Below are the code and all the weights of a small trained network. Each question names an input and a class and asks about switching units off, where a switched-off unit gives its printed mean instead of its output.

import numpy as np


def w(rows, s, z=0):
    codes = np.array(rows[::2]) - 128.0
    scale = np.full(codes.shape[1], s)
    scale[-1] = z or s
    return codes * scale


def f(y):
    return np.maximum(y, 0)


def log_softmax(a):
    a = a - a.max(-1, keepdims=True)
    return a - np.log(np.exp(a).sum(-1, keepdims=True))


def net(x, mask):
    res = np.array(x, float).reshape(1, 6) / 4 @ E
    y = f(res @ A[0][:, :-1].T + A[0][:, -1])
    res = res + np.where(mask, y, B[0][:, -1]) @ B[0][:, :-1]
    return log_softmax(res[-1] @ U[:, :-1].T + U[:, -1])


A, B = {}, {}
E = w([
[146,116,192,140,11],'x0',
[129,131,129,130,128],'x1',
[136,194,39,93,93],'x2',
[130,125,130,131,129],'x3',
[199,143,177,45,156],'x4',
[29,150,175,54,112],'x5',
],0.011)
A[0] = w([
[152,146,149,134,37,93],'N0',
[212,130,117,184,113,79],'N1',
[208,91,30,162,129,111],'N2',
[145,159,158,156,29,80],'N3',
[222,132,191,33,159,97],'N4',
[139,185,74,79,93,110],'N5',
[89,161,77,145,255,123],'N6',
[200,137,122,137,138,86],'N7',
[105,151,121,104,137,119],'N8',
[179,139,83,223,161,128],'N9',
[154,215,111,93,108,107],'N10',
[152,154,178,121,13,122],'N11',
[54,168,154,110,110,61],'N12',
[130,148,81,96,201,108],'N13',
[56,142,94,207,94,41],'N14',
[111,138,144,134,198,135],'N15',
[64,78,57,194,78,134],'N16',
[21,179,150,91,205,124],'N17',
[135,33,189,132,202,155],'N18',
[195,78,108,204,189,4],'N19',
[209,186,159,63,120,88],'N20',
[122,71,231,165,118,159],'N21',
[152,206,60,127,78,208],'N22',
],0.0094,0.0033)
B[0] = w([
[221,126,110,168,148,208],'N0',
[74,170,199,40,92,204],'N1',
[115,136,171,121,99,239],'N2',
[193,141,98,139,141,215],'N3',
[77,215,122,172,181,248],'N4',
[64,113,103,160,83,213],'N5',
[240,123,118,139,104,252],'N6',
[106,127,176,126,119,179],'N7',
[137,130,142,147,115,162],'N8',
[128,155,182,84,98,226],'N9',
[55,115,106,152,100,201],'N10',
[254,102,97,151,131,249],'N11',
[134,195,207,46,84,193],'N12',
[191,110,103,157,114,214],'N13',
[114,175,184,182,217,198],'N14',
[195,90,97,121,87,179],'N15',
[135,153,185,166,194,225],'N16',
[192,175,164,134,72,243],'N17',
[25,85,80,196,54,224],'N18',
[128,164,143,111,87,204],'N19',
[88,170,159,201,190,219],'N20',
[110,88,91,145,104,254],'N21',
[32,74,100,132,106,243],'N22',
],0.0082,0.0083)
U = w([
[108,161,189,29,34,65],'0',
[77,180,103,200,254,79],'1',
[208,91,23,137,98,85],'2',
[90,109,74,126,101,254],'3',
[20,76,7,158,47,93],'4',
[106,118,89,113,116,225],'5',
[81,33,44,31,170,84],'6',
],0.0084,0.0085)

Each question gives the input, the list of numbers given to net, and the class t.
The units are the neurons (one row each of A and B). Each row of codes is followed by its name. A weight is (code - 128) times the scale printed after its matrix; where a second scale follows, it is the last column's (A, B and U).
mask holds one flag per neuron, in row order. A switched-off neuron (its flag False) gives its mean, the last column of its row in B, instead of its output. The means were averaged over made-up inputs and are rounded, as every weight is.
A unit's drop is (log p(t) with every unit on - log p(t) with that unit switched off) / (log p(t) with every unit on - log p(t) with every unit switched off).
The circuit of an input: a set's keep is (log p(t) with only the set's units on - log p(t) with every unit switched off) / (log p(t) with every unit on - log p(t) with every unit switched off). Starting from the 12 units with the biggest drops (on a tie, the unit counted first), units are removed one at a time, each time the one whose removal leaves the highest keep (on an exact tie, the one counted first), for as long as the keep stays at least 0.8.
circuit, biggest first: the units of the circuit, biggest drop first
most important unit: the unit with the biggest drop
top k neurons: the k neurons with the biggest drops, biggest first
drop of u: that unit's drop, to one decimal
input [-1,3,8,-4,-1,3], class 4: circuit, biggest first => [N22, N5]
input [-4,-4,-7,6,4,5], class 4: circuit, biggest first => [N18]
input [6,2,6,-1,-3,-8], class 0: top 3 neurons => [N1, N9, N2]
input [-2,1,5,-6,-6,2], class 1: top 3 neurons => [N14, N16, N18]
input [6,-3,-4,-6,8,4], class 1: circuit, biggest first => [N4, N20]
input [-3,-3,6,-6,-6,5], class 1: top 2 neurons => [N14, N16]
input [2,2,-3,-4,-8,8], class 0: top 2 neurons => [N12, N17]
input [-2,5,6,4,2,5], class 4: top 2 neurons => [N5, N10]
input [-6,5,-8,5,0,5], class 4: top 2 neurons => [N18, N11]
input [-7,1,-3,-5,6,-2], class 2: top 3 neurons => [N6, N15, N13]
input [7,-2,-8,5,6,-5], class 4: top 2 neurons => [N18, N21]
input [-8,5,-2,1,5,5], class 2: circuit, biggest first => [N6, N15]
input [3,1,-6,-6,5,-8], class 0: top 2 neurons => [N1, N19]
input [-7,1,1,-6,0,7], class 0: top 3 neurons => [N12, N17, N11]
input [0,7,2,3,-7,-2], class 1: circuit, biggest first => [N14]
input [-6,-6,0,-1,5,2], class 2: circuit, biggest first => [N6, N13]
input [7,2,8,-4,-5,-8], class 0: top 2 neurons => [N1, N9]
input [5,8,-8,-8,3,-8], class 0: top 4 neurons => [N1, N19, N9, N22]
input [6,-2,-8,8,2,-4], class 4: top 3 neurons => [N18, N21, N6]
input [-6,-1,8,3,1,-8], class 0: most important unit => N9
input [-5,6,3,4,-6,8], class 0: top 2 neurons => [N12, N17]
input [8,7,0,-6,7,-1], class 2: drop of N20 => -0.2
input [7,-1,1,7,8,0], class 1: drop of N4 => 0.4
input [8,-6,-6,6,4,5], class 2: drop of N15 => 0.0
input [-8,-3,1,-2,-2,2], class 2: drop of N6 => 0.1
